Below is a small trained network, with its code and all its weights. Each question gives an input and a target symbol and asks what happens when units are switched off, that is, made to give their printed mean instead of their output.

import numpy as np


def w(rows, s, z=0):
    codes = np.array(rows[::2]) - 128.0
    scale = np.full(codes.shape[1], s)
    scale[-1] = z or s
    return codes * scale


def f(y):
    return y / 2 * (1 + np.tanh(0.7978845608 * (y + 0.044715 * y**3)))


def softmax(a):
    e = np.exp(a - a.max(-1, keepdims=True))
    return e / e.sum(-1, keepdims=True)


def log_softmax(a):
    a = a - a.max(-1, keepdims=True)
    return a - np.log(np.exp(a).sum(-1, keepdims=True))


def net(x, mask):
    ids = ['ΓΘΛΞΣΦαβδεζμτψω'.index(c) for c in x.split()]
    T = len(ids)
    res = E[ids] + P[:T]
    u = 0
    for l in range(2):
        r = res
        for j in range(3):
            rows = slice(2 * j, 2 * j + 2)
            q, k, v = (r @ M[l][rows].T for M in (Q, K, V))
            z = softmax(np.where(np.tri(T) > 0, q @ k.T / 2**0.5, -1e9)) @ v
            o = O[l][rows]
            res = res + np.where(mask[u + j], z, o[:, -1]) @ o[:, :-1]
        u += 3
        y = f(res @ A[l][:, :-1].T + A[l][:, -1])
        res = res + np.where(mask[u : u + 4], y, B[l][:, -1]) @ B[l][:, :-1]
        u += 4
    return log_softmax(res[-1] @ U[:, :-1].T + U[:, -1])


Q, K, V, O, A, B = {}, {}, {}, {}, {}, {}
E = w([
[183,80,139,214],'Γ',
[154,114,170,203],'Θ',
[63,130,132,48],'Λ',
[177,125,127,210],'Ξ',
[56,126,131,43],'Σ',
[160,121,131,183],'Φ',
[31,123,138,1],'α',
[123,83,79,131],'β',
[136,101,110,167],'δ',
[174,115,120,197],'ε',
[163,120,90,173],'ζ',
[65,69,130,64],'μ',
[68,108,249,148],'τ',
[162,154,5,83],'ψ',
[155,153,34,83],'ω',
],0.0097)
P = w([
[109,145,145,175],'0',
[152,110,157,7],'1',
[29,130,113,162],'2',
[84,165,158,101],'3',
[217,129,169,33],'4',
[22,156,98,194],'5',
[99,200,190,109],'6',
[229,94,176,37],'7',
[17,175,92,208],'8',
[92,254,239,108],'9',
[236,59,184,25],'10',
[9,160,62,207],'11',
[125,236,200,132],'12',
[233,48,208,45],'13',
],0.0087)
Q[0] = w([
[209,106,55,125],'0.h1',
[176,117,202,155],'0.h1',
[64,211,50,180],'0.h2',
[1,107,96,174],'0.h2',
[126,136,134,136],'0.h3',
[103,125,121,131],'0.h3',
],0.019)
K[0] = w([
[193,84,69,117],'0.h1',
[163,89,186,173],'0.h1',
[90,208,214,87],'0.h2',
[137,252,121,119],'0.h2',
[120,128,132,111],'0.h3',
[142,118,131,117],'0.h3',
],0.018)
V[0] = w([
[170,116,157,103],'0.h1',
[208,153,146,213],'0.h1',
[149,132,70,135],'0.h2',
[117,148,141,161],'0.h2',
[222,108,158,1],'0.h3',
[19,189,61,126],'0.h3',
],0.014)
O[0] = w([
[111,148,156,91,122],'0.h1',
[83,95,104,59,2],'0.h1',
[135,125,69,94,21],'0.h2',
[102,115,141,111,143],'0.h2',
[216,98,97,212,108],'0.h3',
[84,253,177,106,164],'0.h3',
],0.014,0.0042)
A[0] = w([
[241,149,206,1,112],'0.n1',
[207,182,132,124,254],'0.n2',
[19,103,9,91,87],'0.n3',
[173,111,244,121,65],'0.n4',
],0.0083,0.0046)
B[0] = w([
[203,110,1,229,253],'0.n1',
[39,9,124,17,233],'0.n2',
[168,226,241,90,127],'0.n3',
[126,45,15,65,246],'0.n4',
],0.0081,0.0056)
Q[1] = w([
[132,111,142,145],'1.h1',
[155,130,136,98],'1.h1',
[251,149,147,113],'1.h2',
[184,139,105,187],'1.h2',
[212,108,136,221],'1.h3',
[133,74,187,157],'1.h3',
],0.02)
K[1] = w([
[123,156,83,125],'1.h1',
[124,149,163,122],'1.h1',
[109,174,175,235],'1.h2',
[162,180,64,184],'1.h2',
[101,101,50,247],'1.h3',
[52,131,112,170],'1.h3',
],0.015)
V[1] = w([
[61,223,194,177],'1.h1',
[112,73,94,9],'1.h1',
[254,181,167,73],'1.h2',
[162,94,10,68],'1.h2',
[50,198,191,213],'1.h3',
[150,226,129,71],'1.h3',
],0.012)
O[1] = w([
[159,100,145,252,69],'1.h1',
[141,153,60,54,224],'1.h1',
[172,191,88,108,32],'1.h2',
[146,163,141,209,156],'1.h2',
[78,34,121,162,254],'1.h3',
[116,146,43,129,78],'1.h3',
],0.013,0.0087)
A[1] = w([
[174,51,209,131,67],'1.n1',
[154,120,165,245,157],'1.n2',
[80,205,89,140,2],'1.n3',
[151,127,228,202,124],'1.n4',
],0.011,0.0045)
B[1] = w([
[149,180,100,117,250],'1.n1',
[250,143,164,175,175],'1.n2',
[102,199,167,134,151],'1.n3',
[41,130,162,12,152],'1.n4',
],0.015,0.013)
U = w([
[210,152,116,33,217],'Γ',
[215,15,69,62,168],'Θ',
[161,87,154,143,77],'Λ',
[121,148,70,89,4],'Ξ',
[170,65,159,150,74],'Σ',
[125,113,87,115,51],'Φ',
[154,99,149,132,79],'α',
[157,100,71,199,157],'β',
[95,78,51,185,91],'δ',
[120,154,92,95,61],'ε',
[110,153,64,146,138],'ζ',
[119,146,253,96,210],'μ',
[16,59,208,94,137],'τ',
[99,209,144,133,151],'ψ',
[112,192,145,130,153],'ω',
],0.0062,0.0042)

Each question gives the input, a string of symbols that net reads in full, and the target symbol t.
The units are the heads (2 rows each of Q, K, V and O) and the neurons (one row each of A and B). Each row of codes is followed by its name. A weight is (code - 128) times the scale printed after its matrix; where a second scale follows, it is the last column's (O, A, B and U).
mask holds one flag per unit, layer by layer, with each layer's heads first. A switched-off unit (its flag False) gives its mean, the last column of its rows in O or B, instead of its output. The means were averaged over made-up inputs and are rounded, as every weight is.
A unit's drop is (log p(t) with every unit on - log p(t) with that unit switched off) / (log p(t) with every unit on - log p(t) with every unit switched off).
The circuit of an input: a set's keep is (log p(t) with only the set's units on - log p(t) with every unit switched off) / (log p(t) with every unit on - log p(t) with every unit switched off). Starting from the 12 units with the biggest drops (on a tie, the unit counted first), units are removed one at a time, each time the one whose removal leaves the highest keep (on an exact tie, the one counted first), for as long as the keep stays at least 0.8.
units of the circuit, in order: the units of the circuit, biggest drop first
most important unit: the unit with the biggest drop
k most important neurons: the k neurons with the biggest drops, biggest first
top k neurons in layer l: the k neurons of layer l with the biggest drops, biggest first
heads that matter: for each layer, one digit per head in row order, 1 if its drop is at least 0.15 and else 0, layers parted by /
input Ξ τ β, target τ: 2 most important neurons	[0.n2; 0.n4]
input μ μ δ Σ ω τ ψ μ ψ τ β, target Γ: heads that matter	111 / 001
input τ δ ε τ τ ζ μ Γ, target Γ: heads that matter	100 / 001
input ψ Γ μ τ β τ τ τ ζ Λ, target ψ: most important unit	1.h3
input Σ τ τ ζ, target Σ: 2 most important neurons	[1.n2; 0.n1]
input τ τ δ τ τ τ τ ζ τ, target τ: top 2 neurons in layer 0	[0.n1; 0.n4]
input Γ Λ δ δ, target Γ: units of the circuit, in order	[0.h3; 1.h3]
input μ ω τ τ μ δ τ, target μ: units of the circuit, in order	[1.n4; 1.h2; 1.n2; 0.n2]
input τ μ τ μ τ Γ τ α τ μ, target τ: units of the circuit, in order	[0.n1; 0.h3; 1.h2]
input ψ α δ τ, target ψ: 2 most important neurons	[0.n2; 1.n3]
input τ τ ε β τ τ α δ, target Γ: 2 most important neurons	[0.n1; 1.n1]
input τ τ α τ τ ψ Λ β, target Γ: heads that matter	011 / 001
input τ Λ β β ψ Θ μ τ τ β ε, target Γ: units of the circuit, in order	[1.h3; 0.h1]
input τ β τ ε α ζ τ μ μ δ μ τ Λ, target τ: units of the circuit, in order	[0.n1; 0.h3; 1.h2; 0.h1]
input ψ τ τ μ μ Φ τ ε ε, target τ: units of the circuit, in order	[1.h3; 0.h2]
input β Θ μ τ τ ζ μ Σ τ τ ω μ μ Ξ, target Γ: heads that matter	100 / 001
input δ ε τ α τ τ τ μ τ τ, target δ: 2 most important neurons	[0.n4; 0.n2]
input τ τ δ μ, target τ: units of the circuit, in order	[0.h3; 0.n1; 1.h2]
input μ τ Γ τ ζ β, target τ: 4 most important neurons	[0.n1; 0.n4; 1.n1; 1.n2]
input β Ξ β Λ, target β: 2 most important neurons	[0.n4; 0.n2]
input β μ μ μ, target β: 4 most important neurons	[0.n2; 0.n1; 0.n4; 0.n3]
input τ μ τ Ξ μ μ μ ε δ τ α β Ξ, target τ: 2 most important neurons	[0.n1; 1.n2]
input μ τ τ Γ β μ μ τ Φ Σ ψ τ ζ, target μ: most important unit	1.h2
input μ β τ τ τ Θ, target τ: most important unit	1.h1
input Σ ψ Σ τ δ μ ζ ζ α μ, target Σ: 3 most important neurons	[0.n1; 1.n2; 0.n2]
input μ δ μ Γ δ τ ε, target μ: heads that matter	100 / 110
input ψ ε ψ Λ Θ β Σ Γ, target Γ: heads that matter	111 / 001
input μ Σ β ζ Σ τ Σ ε ψ, target ψ: units of the circuit, in order	[1.h2; 1.n3; 1.h3]
